Here is a tiny trained network, its code and every weight. The questions are about switching its units off for an input and a class, where a switched-off unit gives its printed mean instead of its output.

import numpy as np


def w(rows, s, z=0):
    codes = np.array(rows[::2]) - 128.0
    scale = np.full(codes.shape[1], s)
    scale[-1] = z or s
    return codes * scale


def f(y):
    return np.maximum(y, 0)


def log_softmax(a):
    a = a - a.max(-1, keepdims=True)
    return a - np.log(np.exp(a).sum(-1, keepdims=True))


def net(x, mask):
    res = np.array(x, float).reshape(1, 4) / 4 @ E
    y = f(res @ A[0][:, :-1].T + A[0][:, -1])
    res = res + np.where(mask, y, B[0][:, -1]) @ B[0][:, :-1]
    return log_softmax(res[-1] @ U[:, :-1].T + U[:, -1])


A, B = {}, {}
E = w([
[55,158,107,210,110,190,1],'x0',
[143,186,106,103,153,152,113],'x1',
[129,89,26,217,12,86,164],'x2',
[110,21,47,139,236,149,20],'x3',
],0.0092)
A[0] = w([
[85,196,154,243,87,192,125,165],'n0',
[187,132,87,117,147,84,159,79],'n1',
[137,36,78,105,136,153,106,176],'n2',
[176,108,54,225,60,54,147,83],'n3',
[114,207,205,144,87,87,191,97],'n4',
[129,127,42,113,187,159,113,254],'n5',
[173,107,87,90,124,71,222,84],'n6',
[207,151,144,28,130,83,176,137],'n7',
[135,28,148,20,112,62,162,155],'n8',
[18,160,192,253,116,133,47,150],'n9',
[146,177,204,97,64,180,149,211],'n10',
[180,17,146,172,250,134,82,191],'n11',
],0.0081,0.0023)
B[0] = w([
[132,51,80,150,187,139,110,193],'n0',
[44,114,118,68,132,72,73,168],'n1',
[130,99,125,166,60,116,189,200],'n2',
[230,149,154,141,144,154,44,216],'n3',
[154,68,109,134,127,176,192,223],'n4',
[191,72,96,163,83,52,215,197],'n5',
[98,60,95,125,196,117,120,211],'n6',
[169,121,104,100,172,97,70,228],'n7',
[136,1,83,146,191,46,101,217],'n8',
[113,79,82,81,185,48,139,209],'n9',
[171,69,116,167,157,123,180,212],'n10',
[217,20,115,206,128,136,176,245],'n11',
],0.008,0.012)
U = w([
[178,90,97,151,69,151,218,105],'0',
[100,87,65,87,149,80,44,107],'1',
[158,105,117,152,115,93,121,253],'2',
[229,103,152,141,127,138,35,147],'3',
[112,89,148,90,2,44,136,154],'4',
[24,189,145,136,111,131,95,31],'5',
[119,152,180,110,33,138,100,31],'6',
],0.0082,0.0046)

Each question gives the input, the list of numbers given to net, and the class t.
The units are the neurons (one row each of A and B). Each row of codes is followed by its name. A weight is (code - 128) times the scale printed after its matrix; where a second scale follows, it is the last column's (A, B and U).
mask holds one flag per neuron, in row order. A switched-off neuron (its flag False) gives its mean, the last column of its row in B, instead of its output. The means were averaged over made-up inputs and are rounded, as every weight is.
A unit's drop is (log p(t) with every unit on - log p(t) with that unit switched off) / (log p(t) with every unit on - log p(t) with every unit switched off).
The circuit of an input: a set's keep is (log p(t) with only the set's units on - log p(t) with every unit switched off) / (log p(t) with every unit on - log p(t) with every unit switched off). Starting from all 12 units, units are removed one at a time, each time the one whose removal leaves the highest keep (on an exact tie, the one counted first), for as long as the keep stays at least 0.8.
units of the circuit, in order: the units of the circuit, biggest drop first
k most important neurons: the k neurons with the biggest drops, biggest first
drop of u: that unit's drop, to one decimal
input [6,-2,8,8], class 0: units of the circuit, in order -> (n2)
input [-3,-3,1,5], class 0: units of the circuit, in order -> (n11 n7)
input [2,7,8,5], class 3: 2 most important neurons -> (n3 n4)
input [-7,4,8,-7], class 3: units of the circuit, in order -> (n3 n7)
input [-5,-3,6,3], class 3: 2 most important neurons -> (n3 n9)
input [8,8,-5,-1], class 1: 2 most important neurons -> (n9 n11)
input [-6,2,-3,-4], class 1: 2 most important neurons -> (n7 n11)
input [-3,-8,8,-3], class 2: 2 most important neurons -> (n7 n6)
input [5,4,-4,-2], class 1: drop of n2 -> 0.2
input [0,-6,7,-1], class 3: drop of n3 -> 0.8
input [3,3,1,7], class 0: drop of n5 -> 0.1
